Below are the code and all the weights of a small trained network. Each question names an input and a class and asks about switching units off, where a switched-off unit gives its printed mean instead of its output.

import numpy as np


def w(rows, s, z=0):
    codes = np.array(rows[::2]) - 128.0
    scale = np.full(codes.shape[1], s)
    scale[-1] = z or s
    return codes * scale


def norm(h):
    return h / np.sqrt((h * h).mean(-1, keepdims=True) + 1e-5)


def f(y):
    return np.maximum(y, 0)


def log_softmax(a):
    a = a - a.max(-1, keepdims=True)
    return a - np.log(np.exp(a).sum(-1, keepdims=True))


def net(x, mask):
    res = np.array(x, float).reshape(1, 6) / 4 @ E
    u = 0
    for l in range(4):
        y = f(norm(res) @ A[l][:, :-1].T + A[l][:, -1])
        res = res + np.where(mask[u : u + 7], y, B[l][:, -1]) @ B[l][:, :-1]
        u += 7
    return log_softmax(norm(res)[-1] @ U[:, :-1].T + U[:, -1])


A, B = {}, {}
E = w([
[126,128,128,126,128,127],'x0',
[238,39,108,167,253,84],'x1',
[128,125,131,129,128,132],'x2',
[129,124,131,133,127,132],'x3',
[229,248,130,92,90,192],'x4',
[109,212,37,133,221,200],'x5',
],0.0071)
A[0] = w([
[85,165,87,125,210,187,169],'0.n1',
[59,163,111,138,156,136,4],'0.n2',
[55,93,61,213,198,92,197],'0.n3',
[253,70,111,126,218,90,133],'0.n4',
[93,77,189,132,124,102,129],'0.n5',
[35,146,87,106,110,99,86],'0.n6',
[1,169,81,204,126,146,73],'0.n7',
],0.0079,0.0038)
B[0] = w([
[26,203,106,210,181,118,232],'0.n1',
[81,173,208,152,195,81,151],'0.n2',
[32,92,77,40,83,224,231],'0.n3',
[161,93,152,126,253,150,254],'0.n4',
[67,148,120,139,127,99,183],'0.n5',
[122,90,145,233,131,133,178],'0.n6',
[43,188,163,202,110,70,203],'0.n7',
],0.0071,0.0068)
A[1] = w([
[103,170,161,136,65,183,102],'1.n1',
[142,105,182,76,169,118,109],'1.n2',
[251,161,156,99,133,120,69],'1.n3',
[216,100,162,124,109,65,3],'1.n4',
[109,72,131,127,146,168,148],'1.n5',
[112,148,87,150,84,91,119],'1.n6',
[173,145,127,136,47,159,55],'1.n7',
],0.012,0.004)
B[1] = w([
[136,139,148,86,122,31,255],'1.n1',
[177,108,214,72,194,113,196],'1.n2',
[87,65,212,156,127,236,219],'1.n3',
[211,121,118,142,157,217,176],'1.n4',
[208,116,107,2,116,40,217],'1.n5',
[135,61,214,140,67,132,192],'1.n6',
[194,129,81,52,45,50,176],'1.n7',
],0.0078,0.0052)
A[2] = w([
[220,142,158,41,132,139,99],'2.n1',
[62,255,75,141,119,163,93],'2.n2',
[156,113,87,145,236,182,92],'2.n3',
[194,226,128,106,136,99,253],'2.n4',
[81,99,134,94,115,160,63],'2.n5',
[157,235,134,140,101,109,24],'2.n6',
[158,175,211,168,137,59,197],'2.n7',
],0.0091,0.0029)
B[2] = w([
[110,157,165,126,61,114,213],'2.n1',
[159,133,138,111,248,95,254],'2.n2',
[102,133,72,163,28,190,241],'2.n3',
[173,155,138,119,97,136,210],'2.n4',
[124,158,111,149,89,87,152],'2.n5',
[190,137,44,130,175,116,174],'2.n6',
[126,93,81,120,110,162,212],'2.n7',
],0.014,0.0063)
A[3] = w([
[129,79,179,93,79,169,54],'3.n1',
[27,108,164,71,125,97,109],'3.n2',
[201,132,121,71,153,42,118],'3.n3',
[105,127,5,169,250,219,129],'3.n4',
[191,77,127,76,162,169,254],'3.n5',
[58,90,98,121,207,119,178],'3.n6',
[222,232,154,114,208,193,111],'3.n7',
],0.011,0.0037)
B[3] = w([
[109,122,138,133,178,99,171],'3.n1',
[177,102,143,251,133,136,184],'3.n2',
[170,150,118,53,184,96,167],'3.n3',
[86,66,101,118,12,101,248],'3.n4',
[80,197,151,120,171,126,201],'3.n5',
[166,196,165,22,179,170,200],'3.n6',
[211,98,100,249,106,144,209],'3.n7',
],0.011,0.012)
U = w([
[87,61,175,227,67,54,135],'0',
[172,176,161,28,15,70,106],'1',
[142,105,186,6,251,89,137],'2',
[200,112,216,152,178,241,144],'3',
[7,195,129,180,243,88,129],'4',
[215,199,33,139,204,79,233],'5',
[44,83,25,16,126,185,164],'6',
[143,136,27,232,40,215,3],'7',
],0.017,0.0027)

Each question gives the input, the list of numbers given to net, and the class t.
The units are the neurons (one row each of A and B). Each row of codes is followed by its name. A weight is (code - 128) times the scale printed after its matrix; where a second scale follows, it is the last column's (A, B and U).
mask holds one flag per neuron, layer by layer. A switched-off neuron (its flag False) gives its mean, the last column of its row in B, instead of its output. The means were averaged over made-up inputs and are rounded, as every weight is.
A unit's drop is (log p(t) with every unit on - log p(t) with that unit switched off) / (log p(t) with every unit on - log p(t) with every unit switched off).
The circuit of an input: a set's keep is (log p(t) with only the set's units on - log p(t) with every unit switched off) / (log p(t) with every unit on - log p(t) with every unit switched off). Starting from the 12 units with the biggest drops (on a tie, the unit counted first), units are removed one at a time, each time the one whose removal leaves the highest keep (on an exact tie, the one counted first), for as long as the keep stays at least 0.8.
units of the circuit, in order: the units of the circuit, biggest drop first
most important unit: the unit with the biggest drop
top k neurons: the k neurons with the biggest drops, biggest first
k most important neurons of layer l: the k neurons of layer l with the biggest drops, biggest first
drop when u is switched off: that unit's drop, to one decimal
input [-6,7,3,6,-6,1], class 6: most important unit	2.n3
input [7,7,1,4,0,1], class 6: top 4 neurons	[2.n3, 1.n1, 0.n3, 2.n2]
input [5,1,-6,0,1,7], class 7: top 4 neurons	[3.n4, 3.n7, 2.n3, 1.n1]
input [-1,1,-6,3,-8,0], class 2: top 4 neurons	[2.n3, 3.n6, 3.n4, 1.n5]
input [-1,6,8,-7,-1,1], class 6: top 3 neurons	[2.n3, 1.n1, 2.n2]
input [1,0,2,4,2,-1], class 1: 3 most important neurons of layer 0	[0.n4, 0.n1, 0.n2]
input [7,6,4,5,0,8], class 6: top 2 neurons	[0.n3, 3.n2]
input [5,-6,4,2,-2,1], class 4: top 2 neurons	[3.n4, 3.n7]
input [8,0,3,7,-2,6], class 4: top 2 neurons	[0.n1, 0.n7]
input [-2,1,2,0,-3,-6], class 2: top 2 neurons	[2.n3, 3.n4]
input [8,-8,1,-6,-1,2], class 4: 2 most important neurons of layer 0	[0.n7, 0.n6]
input [-7,-3,8,3,1,0], class 1: 2 most important neurons of layer 0	[0.n1, 0.n4]
input [1,-6,2,-2,2,4], class 5: top 2 neurons	[2.n2, 2.n3]
input [-4,8,4,2,8,2], class 7: units of the circuit, in order	[2.n3]
input [-2,-4,-8,5,0,0], class 0: top 2 neurons	[1.n6, 0.n4]
input [-6,3,1,-3,-6,0], class 2: top 4 neurons	[1.n5, 0.n1, 3.n4, 2.n7]
input [-4,1,4,-7,-2,-6], class 2: top 2 neurons	[2.n3, 3.n4]
input [5,4,-6,-5,1,8], class 7: 2 most important neurons of layer 3	[3.n7, 3.n4]
input [8,-6,-5,4,-1,4], class 4: drop when 1.n3 is switched off	0.0
input [-5,7,-1,-2,0,-5], class 2: units of the circuit, in order	[3.n7]
input [8,2,7,-1,-6,-8], class 2: drop when 2.n3 is switched off	0.2
input [-6,3,-6,-6,2,-7], class 3: drop when 0.n3 is switched off	0.3
input [4,2,5,6,6,-7], class 3: 2 most important neurons of layer 1	[1.n3, 1.n4]
input [0,4,-3,5,7,0], class 3: 2 most important neurons of layer 0	[0.n1, 0.n7]
